Below are the code and all the weights of a small trained network. Each question names an input and a class and asks about switching units off, where a switched-off unit gives its printed mean instead of its output.

import numpy as np


def w(rows, s, z=0):
    codes = np.array(rows[::2]) - 128.0
    scale = np.full(codes.shape[1], s)
    scale[-1] = z or s
    return codes * scale


def f(y):
    return y / 2 * (1 + np.tanh(0.7978845608 * (y + 0.044715 * y**3)))


def log_softmax(a):
    a = a - a.max(-1, keepdims=True)
    return a - np.log(np.exp(a).sum(-1, keepdims=True))


def net(x, mask):
    res = np.array(x, float).reshape(1, 8) / 4 @ E
    y = f(res @ A[0][:, :-1].T + A[0][:, -1])
    res = res + np.where(mask, y, B[0][:, -1]) @ B[0][:, :-1]
    return log_softmax(res[-1] @ U[:, :-1].T + U[:, -1])


A, B = {}, {}
E = w([
[87,193,125,207,180,113,225,108],'x0',
[119,129,135,129,128,142,125,94],'x1',
[132,140,143,110,156,112,126,178],'x2',
[84,110,52,185,78,214,107,205],'x3',
[137,160,129,123,148,129,111,174],'x4',
[154,113,2,177,118,83,108,109],'x5',
[130,131,139,108,145,108,131,148],'x6',
[106,142,60,13,135,164,158,90],'x7',
],0.0078)
A[0] = w([
[198,148,77,135,87,102,125,114,78],'neuron 1',
[25,83,81,126,125,164,152,142,174],'neuron 2',
[111,122,114,201,193,109,221,131,64],'neuron 3',
[62,82,124,174,110,174,135,151,160],'neuron 4',
[193,149,182,57,52,139,128,169,155],'neuron 5',
[231,135,157,122,171,75,168,42,180],'neuron 6',
[149,110,134,84,118,112,80,177,88],'neuron 7',
[160,147,118,114,103,109,143,134,201],'neuron 8',
[69,124,185,136,86,169,111,92,162],'neuron 9',
[64,117,221,49,83,136,150,203,159],'neuron 10',
[169,62,134,100,58,88,136,161,89],'neuron 11',
[194,192,106,152,118,139,254,158,68],'neuron 12',
[91,122,200,229,77,43,58,154,104],'neuron 13',
[162,82,143,108,105,152,31,119,6],'neuron 14',
[141,51,23,143,191,50,113,134,126],'neuron 15',
],0.009,0.0025)
B[0] = w([
[165,166,148,181,67,134,153,55,155],'neuron 1',
[90,142,124,140,126,139,93,194,190],'neuron 2',
[117,109,157,123,254,179,131,92,205],'neuron 3',
[66,105,151,140,188,124,19,166,184],'neuron 4',
[97,121,179,152,143,113,160,137,189],'neuron 5',
[84,109,48,65,151,76,52,131,255],'neuron 6',
[142,110,163,135,185,194,155,92,165],'neuron 7',
[80,126,66,118,114,71,177,189,147],'neuron 8',
[153,212,177,155,101,107,178,158,163],'neuron 9',
[136,216,168,133,82,90,145,141,215],'neuron 10',
[158,131,162,102,190,147,184,137,164],'neuron 11',
[192,78,196,136,143,209,108,90,183],'neuron 12',
[72,130,76,21,47,196,206,187,228],'neuron 13',
[189,52,175,77,208,123,76,78,181],'neuron 14',
[174,226,163,173,85,117,152,141,206],'neuron 15',
],0.0076,0.0072)
U = w([
[254,22,172,136,245,229,188,67,44],'0',
[96,124,32,45,82,150,242,155,207],'1',
[58,117,71,105,160,35,37,184,53],'2',
[128,122,112,152,146,61,125,155,252],'3',
[196,218,125,155,84,112,188,109,45],'4',
[181,92,98,111,137,161,230,114,122],'5',
],0.0073,0.0018)

Each question gives the input, the list of numbers given to net, and the class t.
The units are the neurons (one row each of A and B). Each row of codes is followed by its name. A weight is (code - 128) times the scale printed after its matrix; where a second scale follows, it is the last column's (A, B and U).
mask holds one flag per neuron, in row order. A switched-off neuron (its flag False) gives its mean, the last column of its row in B, instead of its output. The means were averaged over made-up inputs and are rounded, as every weight is.
A unit's drop is (log p(t) with every unit on - log p(t) with that unit switched off) / (log p(t) with every unit on - log p(t) with every unit switched off).
The circuit of an input: a set's keep is (log p(t) with only the set's units on - log p(t) with every unit switched off) / (log p(t) with every unit on - log p(t) with every unit switched off). Starting from the 12 units with the biggest drops (on a tie, the unit counted first), units are removed one at a time, each time the one whose removal leaves the highest keep (on an exact tie, the one counted first), for as long as the keep stays at least 0.8.
units of the circuit, in order: the units of the circuit, biggest drop first
unit that matters most: the unit with the biggest drop
k most important neurons: the k neurons with the biggest drops, biggest first
input [1,4,6,-6,-5,-8,-7,-5], class 4: units of the circuit, in order -> neuron 10
input [3,4,-5,4,4,-8,2,-8], class 1: 2 most important neurons -> neuron 13; neuron 15
input [-3,2,7,5,5,7,0,0], class 4: 2 most important neurons -> neuron 15; neuron 6
input [1,-2,4,-3,1,6,5,2], class 4: 2 most important neurons -> neuron 15; neuron 4
input [-6,-6,8,3,1,-6,-5,1], class 0: 3 most important neurons -> neuron 7; neuron 14; neuron 6
input [5,-3,-6,0,4,-1,-4,-4], class 0: 2 most important neurons -> neuron 3; neuron 12
input [1,-4,7,1,7,8,0,2], class 4: units of the circuit, in order -> neuron 15; neuron 6
input [8,4,0,-6,-3,3,3,-7], class 0: 3 most important neurons -> neuron 3; neuron 12; neuron 10
input [4,4,-6,8,-1,3,-4,-2], class 2: 2 most important neurons -> neuron 4; neuron 2
input [-6,-3,-1,-2,4,6,-3,3], class 0: units of the circuit, in order -> neuron 14; neuron 7
input [3,5,7,0,3,-7,-3,0], class 4: 2 most important neurons -> neuron 10; neuron 6
input [2,8,0,3,-3,8,6,-2], class 4: 4 most important neurons -> neuron 15; neuron 6; neuron 1; neuron 14
input [3,7,-1,7,-5,-8,-8,6], class 3: units of the circuit, in order -> neuron 4; neuron 13
input [8,6,-2,4,3,-7,-3,8], class 0: unit that matters most -> neuron 12
input [-2,-1,3,3,-6,-8,-6,4], class 4: units of the circuit, in order -> neuron 10; neuron 9
input [5,-5,-1,-2,-1,1,2,-4], class 0: 4 most important neurons -> neuron 3; neuron 12; neuron 10; neuron 2
input [-6,2,6,4,-2,5,2,-4], class 0: units of the circuit, in order -> neuron 14; neuron 6
input [5,-4,7,7,0,5,8,6], class 3: units of the circuit, in order -> neuron 13; neuron 15
input [2,5,4,-4,-1,-2,2,-5], class 1: 3 most important neurons -> neuron 13; neuron 4; neuron 14
input [1,-2,-7,6,-2,4,-4,0], class 2: units of the circuit, in order -> neuron 4
input [1,7,1,-1,5,8,-6,7], class 4: units of the circuit, in order -> neuron 15; neuron 1
